Here is a tiny trained network, its code and every weight. The questions are about switching its units off for an input and a target symbol, where a switched-off unit gives its printed mean instead of its output.

import numpy as np


def w(rows, s, z=0):
    codes = np.array(rows[::2]) - 128.0
    scale = np.full(codes.shape[1], s)
    scale[-1] = z or s
    return codes * scale


def f(y):
    return y / 2 * (1 + np.tanh(0.7978845608 * (y + 0.044715 * y**3)))


def softmax(a):
    e = np.exp(a - a.max(-1, keepdims=True))
    return e / e.sum(-1, keepdims=True)


def log_softmax(a):
    a = a - a.max(-1, keepdims=True)
    return a - np.log(np.exp(a).sum(-1, keepdims=True))


def net(x, mask):
    ids = ['αγελμξπτφ'.index(c) for c in x.split()]
    T = len(ids)
    res = E[ids] + P[:T]
    q, k, v = (res @ M[0].T for M in (Q, K, V))
    z = softmax(np.where(np.tri(T) > 0, q @ k.T / 2**0.5, -1e9)) @ v
    res = res + np.where(mask[0], z, O[0][:, -1]) @ O[0][:, :-1]
    y = f(res @ A[0][:, :-1].T + A[0][:, -1])
    res = res + np.where(mask[1:13], y, B[0][:, -1]) @ B[0][:, :-1]
    return log_softmax(res[-1] @ U[:, :-1].T + U[:, -1])


Q, K, V, O, A, B = {}, {}, {}, {}, {}, {}
E = w([
[130,81,39,30,81,75,163,118,69,106,82],'α',
[117,155,100,103,16,132,126,63,106,95,238],'γ',
[126,134,237,143,144,48,58,37,161,107,159],'ε',
[70,59,63,85,96,54,111,90,149,63,82],'λ',
[85,129,193,105,229,146,152,164,158,2,143],'μ',
[176,99,174,152,136,130,242,62,85,101,85],'ξ',
[183,154,149,113,105,109,27,124,107,148,203],'π',
[179,188,192,141,172,96,143,94,151,92,39],'τ',
[183,154,155,113,195,170,103,202,104,87,139],'φ',
],0.017)
P = w([
[153,138,163,111,102,60,181,150,108,200,80],'0',
[48,163,91,112,183,94,148,111,43,117,173],'1',
[158,178,84,50,135,138,124,91,89,70,137],'2',
[9,148,138,183,145,99,180,238,143,248,112],'3',
[139,165,29,212,168,28,150,142,114,99,216],'4',
[56,115,154,44,82,206,102,200,176,168,147],'5',
[61,146,113,196,150,87,192,165,180,158,113],'6',
[173,84,165,29,48,155,92,135,185,77,142],'7',
[113,132,87,179,74,178,162,114,115,184,80],'8',
[134,166,72,154,169,106,133,144,91,84,152],'9',
],0.012)
Q[0] = w([
[189,150,65,155,183,34,127,102,65,32,173],'h1',
[50,180,114,254,142,66,185,204,136,208,169],'h1',
],0.0089)
K[0] = w([
[241,58,160,46,58,142,113,129,197,51,107],'h1',
[185,181,2,207,245,46,139,67,96,65,208],'h1',
],0.0075)
V[0] = w([
[255,146,150,97,238,166,28,239,102,167,177],'h1',
[120,204,151,107,102,79,8,60,159,224,171],'h1',
],0.0077)
O[0] = w([
[13,217,90,107,157,164,125,72,33,211,105,254],'h1',
[96,93,91,84,249,158,218,91,213,102,229,222],'h1',
],0.011,0.0097)
A[0] = w([
[150,107,133,2,147,93,107,145,49,67,118,255],'n1',
[202,54,156,215,111,105,66,155,199,59,137,71],'n2',
[83,249,144,140,47,177,90,121,120,78,130,143],'n3',
[146,138,76,75,155,171,173,153,155,105,158,113],'n4',
[26,130,89,124,107,122,119,82,111,179,34,12],'n5',
[203,110,91,112,83,50,141,146,157,207,45,47],'n6',
[184,182,188,87,142,75,187,84,174,184,92,112],'n7',
[112,78,178,96,79,95,138,154,78,110,93,57],'n8',
[48,141,121,62,65,78,101,125,61,129,89,92],'n9',
[28,91,67,69,171,110,91,76,163,181,65,147],'n10',
[195,157,168,161,76,89,53,187,107,83,87,114],'n11',
[170,102,170,157,155,144,190,119,73,136,98,63],'n12',
],0.0069,0.0051)
B[0] = w([
[103,120,138,140,36,61,133,172,176,168,163,180],'n1',
[156,100,138,79,94,224,154,129,59,81,55,175],'n2',
[135,133,195,156,189,53,133,107,90,206,114,190],'n3',
[106,121,147,157,112,86,80,74,183,141,136,205],'n4',
[147,54,180,102,173,128,159,188,126,95,203,201],'n5',
[109,85,157,111,144,128,236,158,122,102,254,139],'n6',
[82,149,107,88,66,138,176,174,148,122,205,135],'n7',
[67,114,131,151,155,178,129,106,110,247,117,136],'n8',
[164,85,158,152,198,158,121,130,86,65,122,192],'n9',
[146,111,45,153,29,169,203,141,71,104,74,252],'n10',
[3,117,80,176,85,142,154,105,187,151,94,166],'n11',
[80,179,164,177,98,110,67,158,129,141,156,126],'n12',
],0.0076,0.019)
U = w([
[124,3,38,89,138,44,122,162,101,128,50,95],'α',
[163,66,70,114,138,160,122,156,97,81,89,60],'γ',
[107,116,123,190,92,159,109,138,109,125,120,5],'ε',
[241,105,142,110,190,203,142,135,124,82,191,205],'λ',
[58,154,164,173,137,72,98,107,127,165,98,1],'μ',
[106,79,193,138,210,115,137,144,179,158,216,7],'ξ',
[100,213,179,70,106,53,119,211,131,122,201,233],'π',
[143,139,191,99,174,170,127,112,62,114,130,197],'τ',
[85,162,126,106,166,216,145,87,134,157,137,176],'φ',
],0.0056,0.0022)

Each question gives the input, a string of symbols that net reads in full, and the target symbol t.
The units are the heads (2 rows each of Q, K, V and O) and the neurons (one row each of A and B). Each row of codes is followed by its name. A weight is (code - 128) times the scale printed after its matrix; where a second scale follows, it is the last column's (O, A, B and U).
mask holds one flag per unit, heads first, then neurons. A switched-off unit (its flag False) gives its mean, the last column of its rows in O or B, instead of its output. The means were averaged over made-up inputs and are rounded, as every weight is.
A unit's drop is (log p(t) with every unit on - log p(t) with that unit switched off) / (log p(t) with every unit on - log p(t) with every unit switched off).
The circuit of an input: a set's keep is (log p(t) with only the set's units on - log p(t) with every unit switched off) / (log p(t) with every unit on - log p(t) with every unit switched off). Starting from the 12 units with the biggest drops (on a tie, the unit counted first), units are removed one at a time, each time the one whose removal leaves the highest keep (on an exact tie, the one counted first), for as long as the keep stays at least 0.8.
units of the circuit, in order: the units of the circuit, biggest drop first
unit that matters most: the unit with the biggest drop
k most important neurons: the k neurons with the biggest drops, biggest first
drop when u is switched off: that unit's drop, to one decimal
input π φ π γ, target τ: 3 most important neurons => [n9 n5 n3]
input γ φ π, target λ: units of the circuit, in order => [h1]
input π γ π π, target λ: units of the circuit, in order => [h1 n2]
input ξ μ π π φ π π τ ε φ, target π: units of the circuit, in order => [n10 h1 n9 n1]
input φ τ φ φ, target π: units of the circuit, in order => [h1 n10 n9]
input ξ ε ξ τ μ, target ε: units of the circuit, in order => [h1 n11]
input ξ π π π, target φ: units of the circuit, in order => [h1 n10]
input φ γ ξ π γ ε α γ, target ξ: units of the circuit, in order => [h1 n10]
input μ π μ φ, target φ: units of the circuit, in order => [h1 n5]
input π μ λ π ξ, target γ: units of the circuit, in order => [h1 n2]
input φ φ ε τ, target τ: units of the circuit, in order => [h1 n5 n9]
input μ π π π λ ε π, target γ: 2 most important neurons => [n2 n11]
input μ ξ ξ π ε, target ε: 2 most important neurons => [n11 n2]
input π ξ γ φ ε φ μ π, target τ: 3 most important neurons => [n9 n3 n5]
input φ γ γ μ α π, target μ: units of the circuit, in order => [h1 n11 n3]
input ε μ π π, target μ: units of the circuit, in order => [h1 n11 n10]
input φ γ τ, target τ: units of the circuit, in order => [h1 n9 n5]
input ε π π γ φ τ λ π, target π: unit that matters most => n10
input φ ε π π φ φ ξ φ, target τ: 2 most important neurons => [n9 n3]
input π π λ γ μ γ π γ τ ξ, target λ: 3 most important neurons => [n2 n10 n11]
input φ ε π τ φ π, target π: 3 most important neurons => [n10 n9 n2]
input π π φ φ π λ γ ε γ φ, target ξ: 3 most important neurons => [n10 n4 n2]
input π π μ φ μ π π π, target φ: drop when h1 is switched off => 1.3
input φ γ φ ε φ φ α π π μ, target φ: drop when h1 is switched off => 0.9
input φ π λ γ π γ, target λ: drop when n3 is switched off => 0.0
